Below is a small trained network, with its code and all its weights. Each question gives an input and a target symbol and asks what happens when units are switched off, that is, made to give their printed mean instead of their output.

import numpy as np


def w(rows, s, z=0):
    codes = np.array(rows[::2]) - 128.0
    scale = np.full(codes.shape[1], s)
    scale[-1] = z or s
    return codes * scale


def norm(h):
    return h / np.sqrt((h * h).mean(-1, keepdims=True) + 1e-5)


def f(y):
    return y / 2 * (1 + np.tanh(0.7978845608 * (y + 0.044715 * y**3)))


def softmax(a):
    e = np.exp(a - a.max(-1, keepdims=True))
    return e / e.sum(-1, keepdims=True)


def log_softmax(a):
    a = a - a.max(-1, keepdims=True)
    return a - np.log(np.exp(a).sum(-1, keepdims=True))


def net(x, mask):
    ids = ['ΛΨημξσ'.index(c) for c in x.split()]
    T = len(ids)
    res = E[ids] + P[:T]
    u = 0
    for l in range(2):
        q, k, v = (norm(res) @ M[l].T for M in (Q, K, V))
        z = softmax(np.where(np.tri(T) > 0, q @ k.T / 4**0.5, -1e9)) @ v
        res = res + np.where(mask[u], z, O[l][:, -1]) @ O[l][:, :-1]
        u += 1
        y = f(norm(res) @ A[l][:, :-1].T + A[l][:, -1])
        res = res + np.where(mask[u : u + 4], y, B[l][:, -1]) @ B[l][:, :-1]
        u += 4
    return log_softmax(norm(res)[-1] @ U[:, :-1].T + U[:, -1])


Q, K, V, O, A, B = {}, {}, {}, {}, {}, {}
E = w([
[94,73,90,97,139,144,111,77,156,76,149,125],'Λ',
[136,137,161,141,176,106,84,147,125,154,254,128],'Ψ',
[101,142,75,126,100,108,81,191,223,118,121,95],'η',
[143,149,106,97,126,56,160,152,109,138,123,202],'μ',
[161,118,104,106,118,190,160,131,199,203,115,113],'ξ',
[136,34,174,102,148,144,157,159,48,111,98,103],'σ',
],0.0033)
P = w([
[142,187,98,4,106,91,71,130,109,157,164,92],'0',
[116,108,124,66,91,159,108,142,97,134,144,164],'1',
[94,107,139,95,178,92,113,106,151,179,119,128],'2',
[198,128,72,84,100,83,113,112,114,119,150,73],'3',
[100,114,140,98,112,151,152,168,139,113,153,152],'4',
[103,101,148,146,174,99,126,116,160,167,99,139],'5',
[219,107,64,130,131,83,134,134,119,98,133,75],'6',
[107,119,145,141,119,171,172,173,157,91,143,164],'7',
[107,117,143,185,180,112,151,119,155,152,104,151],'8',
[211,112,73,168,136,99,156,146,124,81,126,95],'9',
[124,102,146,151,117,179,162,180,173,99,137,155],'10',
[99,123,147,191,193,101,144,118,164,163,108,145],'11',
],0.0043)
Q[0] = w([
[107,172,170,165,122,107,58,77,88,188,62,87],'0.h1',
[70,212,211,144,28,188,104,120,43,102,142,173],'0.h1',
[76,169,197,147,78,182,109,93,119,202,47,110],'0.h1',
[3,115,212,174,243,127,158,112,159,211,88,168],'0.h1',
],0.0063)
K[0] = w([
[80,148,168,17,134,122,105,105,118,153,163,147],'0.h1',
[121,122,71,4,70,128,68,68,145,161,85,101],'0.h1',
[93,109,134,4,125,107,42,96,99,125,162,128],'0.h1',
[131,149,125,126,158,96,1,96,124,147,226,117],'0.h1',
],0.0069)
V[0] = w([
[200,119,171,126,152,142,190,164,75,221,162,167],'0.h1',
[145,196,120,132,98,27,126,138,77,70,46,197],'0.h1',
[133,165,60,135,90,114,79,193,212,212,172,194],'0.h1',
[159,189,139,169,156,116,80,128,119,136,254,95],'0.h1',
],0.003)
O[0] = w([
[120,150,181,98,107,124,198,30,144,80,118,62,195],'0.h1',
[108,62,81,160,122,70,136,95,122,128,225,62,103],'0.h1',
[139,169,134,252,61,114,99,114,102,140,91,119,250],'0.h1',
[219,105,150,132,96,106,89,106,191,70,128,188,158],'0.h1',
],0.0035,0.0027)
A[0] = w([
[99,148,164,142,171,121,162,130,95,224,84,158,2],'0.n1',
[143,141,155,108,70,254,155,146,126,136,109,152,52],'0.n2',
[157,64,69,179,146,147,84,54,90,131,81,101,45],'0.n3',
[15,64,133,88,177,188,138,90,132,143,133,182,50],'0.n4',
],0.0043,0.0019)
B[0] = w([
[181,90,107,137,73,96,132,89,154,90,240,133,135],'0.n1',
[122,135,98,114,122,3,126,153,153,109,175,76,254],'0.n2',
[146,211,169,163,121,93,61,152,141,152,188,178,147],'0.n3',
[183,198,97,210,33,123,51,155,135,83,131,167,236],'0.n4',
],0.0041,0.00069)
Q[1] = w([
[121,161,132,159,113,109,150,77,197,158,196,253],'1.h1',
[205,172,60,119,130,125,98,136,144,106,131,121],'1.h1',
[153,106,20,88,62,109,201,149,70,66,101,151],'1.h1',
[104,218,63,94,136,155,109,61,155,182,92,135],'1.h1',
],0.0068)
K[1] = w([
[127,127,154,254,120,112,141,85,170,118,156,162],'1.h1',
[99,138,98,138,110,105,120,185,108,170,159,153],'1.h1',
[133,116,40,162,128,138,149,136,67,111,174,82],'1.h1',
[124,162,98,142,67,96,69,100,126,184,127,154],'1.h1',
],0.008)
V[1] = w([
[81,22,150,221,153,113,135,43,158,74,103,75],'1.h1',
[120,253,86,125,147,155,110,7,157,88,64,159],'1.h1',
[145,66,163,130,115,56,124,175,81,22,77,229],'1.h1',
[75,174,132,160,101,160,128,132,65,70,232,64],'1.h1',
],0.0027)
O[1] = w([
[155,182,67,61,57,120,60,162,119,167,132,107,11],'1.h1',
[203,99,84,185,186,118,159,188,100,186,111,87,81],'1.h1',
[84,169,175,2,119,133,121,116,68,137,111,66,218],'1.h1',
[165,97,202,97,170,118,64,147,125,149,143,200,44],'1.h1',
],0.0034,0.0011)
A[1] = w([
[38,112,158,195,43,166,141,136,161,164,126,145,48],'1.n1',
[70,78,163,77,181,138,243,132,78,142,117,82,1],'1.n2',
[147,95,231,109,133,142,84,103,120,99,200,194,44],'1.n3',
[187,196,155,200,140,142,151,47,136,181,4,104,159],'1.n4',
],0.0046,0.0022)
B[1] = w([
[147,88,98,102,205,149,141,117,136,84,139,87,145],'1.n1',
[171,97,39,152,104,214,138,123,196,148,201,152,152],'1.n2',
[175,159,146,144,146,162,153,105,161,167,63,117,147],'1.n3',
[100,150,157,2,85,188,126,125,65,104,133,158,254],'1.n4',
],0.0058,0.0043)
U = w([
[218,153,190,152,186,137,143,93,173,141,62,119,104],'Λ',
[63,157,183,58,71,172,143,122,78,96,123,122,209],'Ψ',
[151,169,109,188,70,141,36,227,135,148,134,183,98],'η',
[68,54,101,113,253,132,96,156,94,126,78,134,118],'μ',
[102,139,139,168,100,19,176,79,106,115,164,73,224],'ξ',
[166,86,50,122,115,207,166,80,182,135,185,133,2],'σ',
],0.0046,0.0014)

Each question gives the input, a string of symbols that net reads in full, and the target symbol t.
The units are the heads (4 rows each of Q, K, V and O) and the neurons (one row each of A and B). Each row of codes is followed by its name. A weight is (code - 128) times the scale printed after its matrix; where a second scale follows, it is the last column's (O, A, B and U).
mask holds one flag per unit, layer by layer, with each layer's heads first. A switched-off unit (its flag False) gives its mean, the last column of its rows in O or B, instead of its output. The means were averaged over made-up inputs and are rounded, as every weight is.
A unit's drop is (log p(t) with every unit on - log p(t) with that unit switched off) / (log p(t) with every unit on - log p(t) with every unit switched off).
The circuit of an input: a set's keep is (log p(t) with only the set's units on - log p(t) with every unit switched off) / (log p(t) with every unit on - log p(t) with every unit switched off). Starting from all 10 units, units are removed one at a time, each time the one whose removal leaves the highest keep (on an exact tie, the one counted first), for as long as the keep stays at least 0.8.
units of the circuit, in order: the units of the circuit, biggest drop first
top k neurons: the k neurons with the biggest drops, biggest first
top k neurons in layer l: the k neurons of layer l with the biggest drops, biggest first
input Λ η μ μ Λ μ η μ Ψ σ Ψ Ψ, target Ψ: units of the circuit, in order : (0.h1; 1.n4; 1.h1)
input Ψ σ ξ μ μ ξ ξ μ η Λ Λ, target η: units of the circuit, in order : (0.n4; 0.h1)
input η ξ μ ξ σ Λ ξ Ψ Λ Ψ Λ, target Λ: units of the circuit, in order : (1.n4; 1.n3; 0.h1)
input Λ Λ Ψ μ Λ η η, target η: units of the circuit, in order : (0.h1)
input Λ ξ μ μ σ ξ Λ μ σ, target Λ: top 2 neurons in layer 0 : (0.n1; 0.n3)
input Λ Λ Ψ σ μ, target σ: units of the circuit, in order : (1.n2; 0.h1)
input ξ μ Λ μ Λ, target η: top 2 neurons : (0.n4; 1.n4)
input σ Λ Λ Λ, target μ: units of the circuit, in order : (0.h1; 1.n4; 1.h1; 1.n2)
input Ψ Λ μ μ μ Λ ξ, target Ψ: top 2 neurons : (1.n4; 0.n3)
input Λ η σ σ μ ξ Λ, target Ψ: units of the circuit, in order : (0.h1; 1.n4; 0.n2)
input σ μ μ, target ξ: units of the circuit, in order : (1.n4; 0.h1)
input μ μ μ Ψ ξ σ Ψ μ, target Λ: units of the circuit, in order : (1.h1; 1.n4; 1.n3)
input μ μ Λ ξ Λ μ Λ ξ, target η: units of the circuit, in order : (0.h1; 1.n4; 0.n4)
input μ μ σ σ ξ μ μ, target Ψ: top 2 neurons : (1.n4; 0.n2)
input μ Ψ μ Ψ Ψ Ψ μ ξ σ Ψ, target σ: units of the circuit, in order : (0.h1; 1.n2; 0.n4)
input Λ η Ψ η Ψ, target μ: top neuron in layer 1 : (1.n1)
input μ η μ μ μ ξ, target σ: units of the circuit, in order : (1.h1; 0.n1)
input ξ μ Λ σ Ψ η Ψ, target η: top 4 neurons : (1.n1; 0.n3; 0.n1; 0.n2)
input ξ Λ Λ μ μ η η Λ, target μ: top 2 neurons : (1.n1; 0.n1)
input ξ μ σ, target Λ: top 3 neurons : (0.n1; 0.n4; 1.n3)
input μ μ Ψ Ψ, target ξ: top 2 neurons in layer 1 : (1.n4; 1.n2)
input η μ Ψ μ Ψ Λ Λ Ψ Ψ Λ, target Λ: top 2 neurons : (1.n3; 0.n3)
input η μ ξ σ Ψ, target Λ: top 2 neurons in layer 1 : (1.n3; 1.n4)
input μ ξ σ Λ η σ μ η μ Λ, target ξ: top 3 neurons : (0.n3; 1.n4; 1.n2)
